Below is a small trained network, with its code and all its weights. Each question gives an input and a class and asks what happens when units are switched off, that is, made to give their printed mean instead of their output.

import numpy as np


def w(rows, s, z=0):
    codes = np.array(rows[::2]) - 128.0
    scale = np.full(codes.shape[1], s)
    scale[-1] = z or s
    return codes * scale


def norm(h):
    return h / np.sqrt((h * h).mean(-1, keepdims=True) + 1e-5)


def f(y):
    return y / 2 * (1 + np.tanh(0.7978845608 * (y + 0.044715 * y**3)))


def log_softmax(a):
    a = a - a.max(-1, keepdims=True)
    return a - np.log(np.exp(a).sum(-1, keepdims=True))


def net(x, mask):
    res = np.array(x, float).reshape(1, 4) / 4 @ E
    u = 0
    for l in range(2):
        y = f(norm(res) @ A[l][:, :-1].T + A[l][:, -1])
        res = res + np.where(mask[u : u + 12], y, B[l][:, -1]) @ B[l][:, :-1]
        u += 12
    return log_softmax(norm(res)[-1] @ U[:, :-1].T + U[:, -1])


A, B = {}, {}
E = w([
[83,127,127,90,169,123,123,105,149,124],'x0',
[176,107,186,199,197,185,119,60,192,146],'x1',
[50,1,193,144,100,169,51,192,80,166],'x2',
[127,120,131,109,99,188,158,167,181,90],'x3',
],0.0089)
A[0] = w([
[166,166,140,222,179,140,151,87,225,147,62],'L0N1',
[154,75,66,101,103,204,171,99,157,94,62],'L0N2',
[2,119,77,81,203,146,203,59,135,136,57],'L0N3',
[76,127,154,47,133,123,116,70,160,109,3],'L0N4',
[88,199,76,76,104,81,228,159,74,92,81],'L0N5',
[110,116,139,41,170,111,60,99,159,79,20],'L0N6',
[134,114,104,56,63,62,94,175,112,89,4],'L0N7',
[110,164,142,124,99,187,149,155,161,83,16],'L0N8',
[134,139,111,55,63,207,194,149,175,72,89],'L0N9',
[198,165,42,121,182,103,198,111,145,71,20],'L0N10',
[164,162,95,139,189,19,89,90,47,194,46],'L0N11',
[219,181,161,210,33,138,150,167,70,128,35],'L0N12',
],0.0089,0.0064)
B[0] = w([
[146,54,190,87,123,101,143,117,98,79,223],'L0N1',
[149,191,164,121,105,139,115,138,113,187,145],'L0N2',
[206,96,62,136,185,140,87,207,146,166,156],'L0N3',
[180,126,53,125,184,157,64,186,125,190,120],'L0N4',
[131,86,182,105,144,57,124,101,112,59,255],'L0N5',
[249,87,95,113,159,154,100,215,115,171,122],'L0N6',
[113,104,184,110,211,105,135,118,122,82,185],'L0N7',
[119,224,192,67,97,232,126,162,128,202,132],'L0N8',
[120,198,173,123,94,138,92,143,168,195,198],'L0N9',
[76,79,54,111,105,86,109,104,181,162,221],'L0N10',
[125,237,206,117,72,182,95,175,188,201,218],'L0N11',
[196,89,33,93,255,105,56,197,176,172,167],'L0N12',
],0.012,0.0069)
A[1] = w([
[190,226,99,149,174,81,168,125,130,158,120],'L1N1',
[118,163,1,132,77,62,108,31,142,131,100],'L1N2',
[102,44,177,180,81,100,214,90,51,27,96],'L1N3',
[93,247,192,153,72,179,170,95,140,190,141],'L1N4',
[216,232,84,49,144,99,201,77,191,82,107],'L1N5',
[186,71,177,191,159,167,220,44,136,105,8],'L1N6',
[71,39,95,117,80,162,127,153,19,93,78],'L1N7',
[110,94,157,159,194,63,85,150,105,57,83],'L1N8',
[118,169,88,68,72,56,111,224,52,86,76],'L1N9',
[138,154,34,144,69,118,183,67,141,106,81],'L1N10',
[199,92,24,138,240,129,91,231,141,161,104],'L1N11',
[104,167,97,87,119,79,176,197,52,17,39],'L1N12',
],0.01,0.011)
B[1] = w([
[132,100,107,104,110,188,101,195,71,161,161],'L1N1',
[109,92,130,164,80,160,227,139,155,113,193],'L1N2',
[124,167,65,78,108,100,166,137,123,100,253],'L1N3',
[65,215,146,97,91,108,85,183,75,119,245],'L1N4',
[125,115,111,231,182,221,108,116,59,139,243],'L1N5',
[184,145,178,84,164,116,56,85,11,48,169],'L1N6',
[151,163,74,196,146,133,182,89,170,145,231],'L1N7',
[127,147,159,85,74,120,179,132,157,120,235],'L1N8',
[211,82,179,162,190,236,61,90,86,140,205],'L1N9',
[51,73,64,249,72,149,181,151,93,161,133],'L1N10',
[158,57,18,82,202,60,85,237,208,176,230],'L1N11',
[168,86,215,121,181,144,42,63,62,55,161],'L1N12',
],0.013,0.0057)
U = w([
[153,85,204,78,186,93,79,42,45,16,63],'0',
[171,59,68,134,227,153,70,223,149,183,73],'1',
[70,231,192,145,87,229,61,177,87,229,93],'2',
[29,78,49,254,87,155,251,45,118,101,69],'3',
[80,167,96,43,83,4,148,158,180,136,250],'4',
],0.018,0.012)

Each question gives the input, the list of numbers given to net, and the class t.
The units are the neurons (one row each of A and B). Each row of codes is followed by its name. A weight is (code - 128) times the scale printed after its matrix; where a second scale follows, it is the last column's (A, B and U).
mask holds one flag per neuron, layer by layer. A switched-off neuron (its flag False) gives its mean, the last column of its row in B, instead of its output. The means were averaged over made-up inputs and are rounded, as every weight is.
A unit's drop is (log p(t) with every unit on - log p(t) with that unit switched off) / (log p(t) with every unit on - log p(t) with every unit switched off).
The circuit of an input: a set's keep is (log p(t) with only the set's units on - log p(t) with every unit switched off) / (log p(t) with every unit on - log p(t) with every unit switched off). Starting from the 12 units with the biggest drops (on a tie, the unit counted first), units are removed one at a time, each time the one whose removal leaves the highest keep (on an exact tie, the one counted first), for as long as the keep stays at least 0.8.
units of the circuit, in order: the units of the circuit, biggest drop first
most important unit: the unit with the biggest drop
k most important neurons: the k neurons with the biggest drops, biggest first
k most important neurons of layer l: the k neurons of layer l with the biggest drops, biggest first
drop when u is switched off: that unit's drop, to one decimal
input [6,1,-8,8], class 2: most important unit -> L0N9
input [-5,-1,-4,6], class 2: 4 most important neurons -> (L0N9, L0N8, L0N2, L0N3)
input [-1,-6,-8,0], class 3: 2 most important neurons -> (L0N10, L1N2)
input [-3,8,-8,2], class 0: 2 most important neurons -> (L0N1, L1N6)
input [7,-3,8,8], class 2: 2 most important neurons of layer 1 -> (L1N11, L1N2)
input [0,0,5,-5], class 2: 3 most important neurons -> (L0N5, L0N1, L0N7)
input [3,3,1,-2], class 4: 3 most important neurons of layer 1 -> (L1N5, L1N9, L1N8)
input [-6,6,-6,0], class 0: 2 most important neurons -> (L0N1, L0N3)
input [-7,4,-1,-8], class 2: 2 most important neurons -> (L0N11, L0N3)
input [-2,-4,-4,4], class 0: 2 most important neurons -> (L0N5, L0N11)
input [7,-8,0,8], class 0: 2 most important neurons -> (L0N5, L0N11)
input [7,-5,2,1], class 1: 2 most important neurons -> (L0N3, L1N11)
input [8,-8,-8,-1], class 0: 3 most important neurons -> (L0N5, L0N12, L1N12)
input [6,-5,-6,-1], class 1: units of the circuit, in order -> (L1N5)
input [8,3,-8,7], class 1: 3 most important neurons -> (L0N3, L0N11, L0N4)
input [6,0,-6,5], class 1: 2 most important neurons -> (L0N3, L1N5)
input [-6,0,5,-7], class 2: 3 most important neurons -> (L0N11, L0N3, L0N10)
input [3,-4,6,-4], class 3: 3 most important neurons -> (L1N7, L0N11, L0N5)
input [-4,-1,-5,1], class 3: units of the circuit, in order -> (L0N10, L1N2)
input [-1,4,-8,-4], class 3: most important unit -> L0N10
input [-5,3,-8,-7], class 3: 2 most important neurons of layer 0 -> (L0N10, L0N9)
input [-2,5,8,-6], class 3: 2 most important neurons of layer 0 -> (L0N11, L0N9)
input [1,-2,4,-1], class 3: drop when L1N7 is switched off -> 0.4
input [-3,0,4,1], class 3: drop when L0N11 is switched off -> 0.2
input [-1,-1,6,4], class 3: drop when L0N11 is switched off -> 0.8
input [6,-3,3,-4], class 1: drop when L1N12 is switched off -> 0.0
input [2,8,0,-4], class 0: most important unit -> L1N6
